Below are the code and all the weights of a small trained network. Each question names an input and a target symbol and asks about switching units off, where a switched-off unit gives its printed mean instead of its output.

import numpy as np


def w(rows, s, z=0):
    codes = np.array(rows[::2]) - 128.0
    scale = np.full(codes.shape[1], s)
    scale[-1] = z or s
    return codes * scale


def f(y):
    return np.maximum(y, 0)


def softmax(a):
    e = np.exp(a - a.max(-1, keepdims=True))
    return e / e.sum(-1, keepdims=True)


def log_softmax(a):
    a = a - a.max(-1, keepdims=True)
    return a - np.log(np.exp(a).sum(-1, keepdims=True))


def net(x, mask):
    ids = ['βγεμψω'.index(c) for c in x.split()]
    T = len(ids)
    res = E[ids] + P[:T]
    q, k, v = (res @ M[0].T for M in (Q, K, V))
    z = softmax(np.where(np.tri(T) > 0, q @ k.T / 3**0.5, -1e9)) @ v
    res = res + np.where(mask[0], z, O[0][:, -1]) @ O[0][:, :-1]
    y = f(res @ A[0][:, :-1].T + A[0][:, -1])
    res = res + np.where(mask[1:9], y, B[0][:, -1]) @ B[0][:, :-1]
    return log_softmax(res[-1] @ U[:, :-1].T + U[:, -1])


Q, K, V, O, A, B = {}, {}, {}, {}, {}, {}
E = w([
[112,89,199,65,89],'β',
[187,127,232,70,135],'γ',
[188,172,86,192,107],'ε',
[133,156,79,3,47],'μ',
[159,142,18,167,75],'ψ',
[125,196,73,99,125],'ω',
],0.018)
P = w([
[12,103,185,130,148],'0',
[103,149,121,144,156],'1',
[128,150,120,232,203],'2',
[44,161,137,187,125],'3',
[126,166,115,188,177],'4',
[216,140,79,89,255],'5',
[113,150,109,164,193],'6',
],0.0098)
Q[0] = w([
[83,194,87,164,112],'h1',
[36,136,128,150,207],'h1',
[161,100,153,116,4],'h1',
],0.011)
K[0] = w([
[36,132,184,102,162],'h1',
[167,172,175,108,60],'h1',
[142,82,204,139,2],'h1',
],0.0073)
V[0] = w([
[154,210,39,202,89],'h1',
[29,173,82,75,45],'h1',
[63,78,1,237,136],'h1',
],0.0077)
O[0] = w([
[120,49,153,123,94,152],'h1',
[92,43,77,134,149,254],'h1',
[2,195,79,161,48,99],'h1',
],0.009,0.0089)
A[0] = w([
[199,85,11,187,42,2],'n1',
[105,121,241,120,60,58],'n2',
[13,229,226,103,103,21],'n3',
[186,149,177,239,156,252],'n4',
[254,24,26,100,48,164],'n5',
[37,175,39,149,98,133],'n6',
[106,127,44,146,203,182],'n7',
[71,7,171,54,151,76],'n8',
],0.0073,0.0019)
B[0] = w([
[165,111,123,59,59,201],'n1',
[93,170,93,107,227,142],'n2',
[92,90,205,87,207,139],'n3',
[63,74,120,38,89,151],'n4',
[32,3,210,167,124,248],'n5',
[219,167,141,66,102,189],'n6',
[55,133,58,61,136,180],'n7',
[142,194,177,123,52,187],'n8',
],0.0064,0.014)
U = w([
[62,156,56,9,244,102],'β',
[172,88,125,70,180,137],'γ',
[125,121,164,109,108,229],'ε',
[2,54,160,118,183,209],'μ',
[142,130,129,49,91,2],'ψ',
[161,71,212,128,103,161],'ω',
],0.0082,0.0022)

Each question gives the input, a string of symbols that net reads in full, and the target symbol t.
The units are the heads (3 rows each of Q, K, V and O) and the neurons (one row each of A and B). Each row of codes is followed by its name. A weight is (code - 128) times the scale printed after its matrix; where a second scale follows, it is the last column's (O, A, B and U).
mask holds one flag per unit, heads first, then neurons. A switched-off unit (its flag False) gives its mean, the last column of its rows in O or B, instead of its output. The means were averaged over made-up inputs and are rounded, as every weight is.
A unit's drop is (log p(t) with every unit on - log p(t) with that unit switched off) / (log p(t) with every unit on - log p(t) with every unit switched off).
The circuit of an input: a set's keep is (log p(t) with only the set's units on - log p(t) with every unit switched off) / (log p(t) with every unit on - log p(t) with every unit switched off). Starting from all 9 units, units are removed one at a time, each time the one whose removal leaves the highest keep (on an exact tie, the one counted first), for as long as the keep stays at least 0.8.
circuit, biggest first: the units of the circuit, biggest drop first
top k neurons: the k neurons with the biggest drops, biggest first
drop when u is switched off: that unit's drop, to one decimal
input ψ ψ ε, target ψ: circuit, biggest first : (h1; n5; n6)
input μ μ μ γ ω ε, target μ: circuit, biggest first : (n6; n5)
input ε ψ μ ψ ψ, target ψ: circuit, biggest first : (h1; n6; n1)
input ε μ β ω, target β: top 2 neurons : (n5; n8)
input β μ ε μ, target β: circuit, biggest first : (h1; n8)
input β ω ψ ε γ, target μ: circuit, biggest first : (h1; n3)
input β γ ψ, target β: top 3 neurons : (n7; n4; n8)
input β μ μ γ μ μ, target μ: top 3 neurons : (n5; n6; n1)
input ψ μ ψ, target ψ: circuit, biggest first : (n6; n1; h1)
input ψ ψ μ ψ ψ γ, target μ: top 2 neurons : (n6; n1)
input ψ ω ε, target ψ: top 4 neurons : (n5; n1; n6; n4)
input γ γ γ μ μ, target γ: top neuron : (n8)
input ψ μ μ γ γ ψ, target μ: top 3 neurons : (n5; n8; n7)
input μ γ μ ψ μ μ, target μ: drop when n5 is switched off : 0.6
input μ μ μ μ ε, target μ: drop when h1 is switched off : 0.7
input γ γ β, target γ: drop when n5 is switched off : 0.3
